Here is a tiny trained network, its code and every weight. The questions are about switching its units off for an input and a target symbol, where a switched-off unit gives its printed mean instead of its output.

import numpy as np


def w(rows, s, z=0):
    codes = np.array(rows[::2]) - 128.0
    scale = np.full(codes.shape[1], s)
    scale[-1] = z or s
    return codes * scale


def norm(h):
    return h / np.sqrt((h * h).mean(-1, keepdims=True) + 1e-5)


def f(y):
    return np.maximum(y, 0)


def softmax(a):
    e = np.exp(a - a.max(-1, keepdims=True))
    return e / e.sum(-1, keepdims=True)


def log_softmax(a):
    a = a - a.max(-1, keepdims=True)
    return a - np.log(np.exp(a).sum(-1, keepdims=True))


def net(x, mask):
    ids = ['αβγεηθλμξπτφψω'.index(c) for c in x.split()]
    T = len(ids)
    res = E[ids] + P[:T]
    u = 0
    for l in range(3):
        q, k, v = (norm(res) @ M[l].T for M in (Q, K, V))
        z = softmax(np.where(np.tri(T) > 0, q @ k.T / 4**0.5, -1e9)) @ v
        res = res + np.where(mask[u], z, O[l][:, -1]) @ O[l][:, :-1]
        u += 1
        y = f(norm(res) @ A[l][:, :-1].T + A[l][:, -1])
        res = res + np.where(mask[u : u + 4], y, B[l][:, -1]) @ B[l][:, :-1]
        u += 4
    return log_softmax(norm(res)[-1] @ U[:, :-1].T + U[:, -1])


Q, K, V, O, A, B = {}, {}, {}, {}, {}, {}
E = w([
[172,85,167,148,167,47,90],'α',
[106,125,151,166,71,12,98],'β',
[105,175,169,203,206,57,77],'γ',
[120,141,98,146,200,82,114],'ε',
[164,71,169,125,128,36,145],'η',
[106,75,167,165,138,2,115],'θ',
[158,133,102,112,104,36,172],'λ',
[161,163,88,196,111,74,92],'μ',
[95,103,142,144,173,98,89],'ξ',
[105,91,175,163,107,109,68],'π',
[140,163,165,70,55,129,93],'τ',
[63,183,73,155,31,135,149],'φ',
[37,145,109,211,150,133,191],'ψ',
[169,161,204,173,119,160,214],'ω',
],0.00081)
P = w([
[110,110,156,121,138,5,125],'0',
[152,138,100,180,149,104,111],'1',
[129,79,111,109,123,101,136],'2',
[94,167,168,104,142,59,137],'3',
[135,130,111,162,144,147,106],'4',
[126,92,111,99,130,145,142],'5',
[97,171,156,98,149,122,148],'6',
[133,124,116,158,140,166,106],'7',
],0.0016)
Q[0] = w([
[201,44,68,195,77,218,139],'L0H0',
[71,185,234,59,145,63,122],'L0H0',
[194,3,76,193,87,147,121],'L0H0',
[49,202,213,74,108,134,168],'L0H0',
],0.0054)
K[0] = w([
[145,147,129,127,130,6,97],'L0H0',
[114,134,115,134,123,253,136],'L0H0',
[171,106,112,121,133,14,76],'L0H0',
[117,199,153,134,141,243,146],'L0H0',
],0.0058)
V[0] = w([
[200,52,203,151,218,109,152],'L0H0',
[195,162,104,42,134,128,160],'L0H0',
[30,108,40,104,175,94,78],'L0H0',
[198,159,152,43,161,125,2],'L0H0',
],0.0018)
O[0] = w([
[176,117,180,148,188,249,172,252],'L0H0',
[167,104,131,49,118,93,150,92],'L0H0',
[49,92,78,107,160,177,88,165],'L0H0',
[161,191,133,46,200,144,72,221],'L0H0',
],0.002,0.00029)
A[0] = w([
[232,77,77,175,80,134,170,66],'L0N0',
[86,106,233,165,155,86,69,104],'L0N1',
[73,6,133,98,143,170,123,5],'L0N2',
[125,154,231,211,130,89,235,2],'L0N3',
],0.0015,0.00078)
B[0] = w([
[70,98,86,68,183,114,83,177],'L0N0',
[139,170,50,125,133,160,166,237],'L0N1',
[110,158,211,127,100,1,83,167],'L0N2',
[120,123,192,143,71,238,169,254],'L0N3',
],0.002,0.00075)
Q[1] = w([
[92,142,136,203,156,82,127],'L1H0',
[47,119,92,3,68,91,112],'L1H0',
[84,233,147,78,75,124,164],'L1H0',
[101,166,125,40,71,150,150],'L1H0',
],0.0046)
K[1] = w([
[55,101,185,80,133,78,253],'L1H0',
[88,71,40,104,95,193,20],'L1H0',
[81,99,65,147,127,233,154],'L1H0',
[95,116,44,158,125,230,56],'L1H0',
],0.0033)
V[1] = w([
[156,230,105,102,85,88,232],'L1H0',
[9,221,51,118,136,92,203],'L1H0',
[71,99,180,74,57,130,54],'L1H0',
[126,170,207,114,49,167,64],'L1H0',
],0.0012)
O[1] = w([
[92,211,48,144,120,228,150,253],'L1H0',
[159,105,127,155,66,232,255,222],'L1H0',
[223,180,172,118,93,109,84,174],'L1H0',
[119,229,169,138,81,78,65,127],'L1H0',
],0.0013,0.00036)
A[1] = w([
[69,31,40,112,169,98,101,254],'L1N0',
[105,102,21,138,71,193,127,91],'L1N1',
[114,155,39,248,198,170,110,100],'L1N2',
[172,61,152,172,100,216,106,97],'L1N3',
],0.0019,0.00052)
B[1] = w([
[114,160,162,48,28,212,92,227],'L1N0',
[218,128,244,62,124,122,85,182],'L1N1',
[176,4,78,143,34,32,111,252],'L1N2',
[142,174,28,101,156,60,100,186],'L1N3',
],0.0018,0.0013)
Q[2] = w([
[120,155,121,68,47,60,74],'L2H0',
[197,86,113,186,178,224,209],'L2H0',
[255,119,89,162,106,198,164],'L2H0',
[53,107,150,183,147,67,156],'L2H0',
],0.0067)
K[2] = w([
[146,161,54,56,89,41,33],'L2H0',
[182,147,203,224,135,229,245],'L2H0',
[234,234,154,208,95,177,194],'L2H0',
[47,4,126,193,113,111,136],'L2H0',
],0.0034)
V[2] = w([
[142,33,84,75,85,206,82],'L2H0',
[250,130,53,166,158,222,150],'L2H0',
[71,151,85,176,28,108,166],'L2H0',
[54,80,219,156,78,194,231],'L2H0',
],0.0012)
O[2] = w([
[221,160,58,157,124,76,154,139],'L2H0',
[108,96,158,83,72,8,118,1],'L2H0',
[157,120,155,97,217,138,103,178],'L2H0',
[129,230,133,61,126,116,55,56],'L2H0',
],0.0016,0.00081)
A[2] = w([
[76,141,144,118,110,87,248,17],'L2N0',
[141,102,156,74,35,141,145,254],'L2N1',
[155,207,124,226,114,203,115,156],'L2N2',
[166,209,177,147,202,130,131,179],'L2N3',
],0.0019,0.00091)
B[2] = w([
[195,124,86,194,147,230,51,164],'L2N0',
[106,178,120,197,197,109,163,254],'L2N1',
[106,7,106,52,50,217,100,174],'L2N2',
[201,108,88,45,74,102,86,177],'L2N3',
],0.0018,0.0022)
U = w([
[180,78,205,126,201,119,128,3],'α',
[7,233,59,200,69,73,130,113],'β',
[215,61,58,228,87,37,119,255],'γ',
[44,122,84,82,202,201,98,51],'ε',
[138,51,203,85,168,80,184,51],'η',
[55,87,166,173,188,86,161,98],'θ',
[79,75,47,44,140,126,245,70],'λ',
[184,59,72,84,50,217,30,153],'μ',
[54,101,190,105,171,144,81,106],'ξ',
[78,126,212,164,136,101,47,77],'π',
[178,231,143,29,136,10,102,205],'τ',
[166,174,254,157,7,198,221,139],'φ',
[47,123,105,215,108,196,179,83],'ψ',
[193,178,75,189,237,190,201,118],'ω',
],0.0082,0.0028)

Each question gives the input, a string of symbols that net reads in full, and the target symbol t.
The units are the heads (4 rows each of Q, K, V and O) and the neurons (one row each of A and B). Each row of codes is followed by its name. A weight is (code - 128) times the scale printed after its matrix; where a second scale follows, it is the last column's (O, A, B and U).
mask holds one flag per unit, layer by layer, with each layer's heads first. A switched-off unit (its flag False) gives its mean, the last column of its rows in O or B, instead of its output. The means were averaged over made-up inputs and are rounded, as every weight is.
A unit's drop is (log p(t) with every unit on - log p(t) with that unit switched off) / (log p(t) with every unit on - log p(t) with every unit switched off).
The circuit of an input: a set's keep is (log p(t) with only the set's units on - log p(t) with every unit switched off) / (log p(t) with every unit on - log p(t) with every unit switched off). Starting from the 12 units with the biggest drops (on a tie, the unit counted first), units are removed one at a time, each time the one whose removal leaves the highest keep (on an exact tie, the one counted first), for as long as the keep stays at least 0.8.
units of the circuit, in order: the units of the circuit, biggest drop first
unit that matters most: the unit with the biggest drop
k most important neurons: the k neurons with the biggest drops, biggest first
k most important neurons of layer l: the k neurons of layer l with the biggest drops, biggest first
input ξ τ ω π, target φ: units of the circuit, in order -> L0H0
input ω π η, target η: units of the circuit, in order -> L0H0, L1N2, L0N2, L2N0
input ω π ξ λ τ, target γ: units of the circuit, in order -> L1N3, L2H0, L1N0
input α τ ξ, target ξ: units of the circuit, in order -> L0N2, L1N2, L0H0
input λ λ ω ω λ, target μ: units of the circuit, in order -> L1N0, L0N0
input τ ω ω α φ τ, target ω: units of the circuit, in order -> L2N1, L1N0, L2N2
input ω τ γ τ ω β, target β: units of the circuit, in order -> L0N2, L1N2, L2N1
input φ ω τ λ, target φ: units of the circuit, in order -> L0H0, L0N3
input τ λ λ ε, target ω: 2 most important neurons -> L2N0, L2N2
input τ π φ τ τ β τ ω, target γ: 3 most important neurons -> L1N3, L1N0, L0N3
input τ φ λ λ τ ε, target ε: 4 most important neurons -> L1N0, L0N2, L2N1, L1N2
input φ ε ε ε ω β, target β: 3 most important neurons -> L0N2, L2N1, L1N0
input τ β ω τ τ ξ, target ξ: units of the circuit, in order -> L0N2, L1N2
input ω τ τ ε λ γ τ, target τ: units of the circuit, in order -> L0H0
input φ ε ε λ λ, target μ: 2 most important neurons of layer 1 -> L1N0, L1N1
input φ ω ξ τ ω, target μ: 2 most important neurons -> L2N2, L0N3
input μ λ λ, target λ: 3 most important neurons -> L1N0, L2N1, L1N2
input ω π ε γ, target μ: 2 most important neurons of layer 2 -> L2N3, L2N2
input τ ω τ τ τ τ β ξ, target γ: 2 most important neurons -> L1N2, L2N2
input τ τ π, target π: unit that matters most -> L0N2
input τ φ ξ λ π λ π, target μ: 2 most important neurons of layer 2 -> L2N2, L2N1
input ω τ ω, target τ: 3 most important neurons of layer 0 -> L0N3, L0N0, L0N1
input τ μ φ ξ ε, target γ: 2 most important neurons -> L1N2, L2N2
